Below is a small trained network, with its code and all its weights. Each question gives an input and a class and asks what happens when units are switched off, that is, made to give their printed mean instead of their output.

import numpy as np


def w(rows, s, z=0):
    codes = np.array(rows[::2]) - 128.0
    scale = np.full(codes.shape[1], s)
    scale[-1] = z or s
    return codes * scale


def f(y):
    return np.maximum(y, 0)


def log_softmax(a):
    a = a - a.max(-1, keepdims=True)
    return a - np.log(np.exp(a).sum(-1, keepdims=True))


def net(x, mask):
    res = np.array(x, float).reshape(1, 4) / 4 @ E
    y = f(res @ A[0][:, :-1].T + A[0][:, -1])
    res = res + np.where(mask, y, B[0][:, -1]) @ B[0][:, :-1]
    return log_softmax(res[-1] @ U[:, :-1].T + U[:, -1])


A, B = {}, {}
E = w([
[61,165,66,132,194,151,137],'x0',
[79,123,82,21,41,4,78],'x1',
[141,179,77,157,31,200,8],'x2',
[201,187,121,61,136,118,117],'x3',
],0.012)
A[0] = w([
[105,169,94,26,54,44,138,167],'neuron 1',
[148,138,61,84,141,120,84,44],'neuron 2',
[246,118,210,148,71,114,86,31],'neuron 3',
[131,139,128,219,109,178,71,91],'neuron 4',
[114,208,83,146,166,199,121,148],'neuron 5',
[159,123,122,205,154,211,143,253],'neuron 6',
[50,173,10,153,194,116,76,108],'neuron 7',
[89,116,146,139,196,91,176,205],'neuron 8',
[153,201,134,129,153,136,141,26],'neuron 9',
[104,142,61,143,38,60,52,187],'neuron 10',
],0.012,0.0052)
B[0] = w([
[163,165,77,39,88,138,131,251],'neuron 1',
[138,162,103,89,149,141,138,165],'neuron 2',
[86,163,44,203,94,181,154,180],'neuron 3',
[143,117,137,128,74,135,29,189],'neuron 4',
[117,195,47,132,104,101,126,196],'neuron 5',
[97,210,85,157,76,145,118,225],'neuron 6',
[131,150,60,138,108,175,208,205],'neuron 7',
[172,70,187,152,146,116,194,201],'neuron 8',
[146,155,158,119,102,91,67,147],'neuron 9',
[148,39,128,65,2,191,42,235],'neuron 10',
],0.012,0.021)
U = w([
[114,123,173,42,161,49,146,1],'0',
[107,246,110,163,144,134,127,171],'1',
[204,79,216,110,234,26,190,122],'2',
[163,158,100,47,89,113,104,197],'3',
[106,109,125,132,186,99,86,36],'4',
[109,62,158,164,145,127,206,243],'5',
[118,74,196,137,103,148,55,30],'6',
],0.012,0.0063)

Each question gives the input, the list of numbers given to net, and the class t.
The units are the neurons (one row each of A and B). Each row of codes is followed by its name. A weight is (code - 128) times the scale printed after its matrix; where a second scale follows, it is the last column's (A, B and U).
mask holds one flag per neuron, in row order. A switched-off neuron (its flag False) gives its mean, the last column of its row in B, instead of its output. The means were averaged over made-up inputs and are rounded, as every weight is.
A unit's drop is (log p(t) with every unit on - log p(t) with that unit switched off) / (log p(t) with every unit on - log p(t) with every unit switched off).
The circuit of an input: a set's keep is (log p(t) with only the set's units on - log p(t) with every unit switched off) / (log p(t) with every unit on - log p(t) with every unit switched off). Starting from all 10 units, units are removed one at a time, each time the one whose removal leaves the highest keep (on an exact tie, the one counted first), for as long as the keep stays at least 0.8.
circuit, biggest first: the units of the circuit, biggest drop first
most important unit: the unit with the biggest drop
k most important neurons: the k neurons with the biggest drops, biggest first
drop of u: that unit's drop, to one decimal
input [8,3,-8,-5], class 2: circuit, biggest first -> [neuron 8; neuron 10]
input [0,-2,4,0], class 1: circuit, biggest first -> [neuron 1; neuron 10]
input [7,-3,-5,1], class 5: 2 most important neurons -> [neuron 8; neuron 1]
input [-8,-2,-7,6], class 5: most important neuron -> [neuron 3]
input [6,5,-8,2], class 2: circuit, biggest first -> [neuron 8; neuron 10]
input [-4,4,8,-8], class 6: circuit, biggest first -> [neuron 10; neuron 5]
input [-1,-7,-6,6], class 1: 2 most important neurons -> [neuron 6; neuron 10]
input [1,-2,3,-8], class 1: 3 most important neurons -> [neuron 10; neuron 1; neuron 6]
input [1,-8,-8,7], class 2: 2 most important neurons -> [neuron 8; neuron 3]
input [-5,-2,3,7], class 1: 2 most important neurons -> [neuron 3; neuron 10]
input [-8,-1,-8,4], class 5: drop of neuron 3 -> 0.6
input [-2,1,1,-4], class 6: drop of neuron 1 -> 0.4
input [-4,0,-6,3], class 2: drop of neuron 5 -> 0.0
input [-8,-2,-7,4], class 5: most important unit -> neuron 3
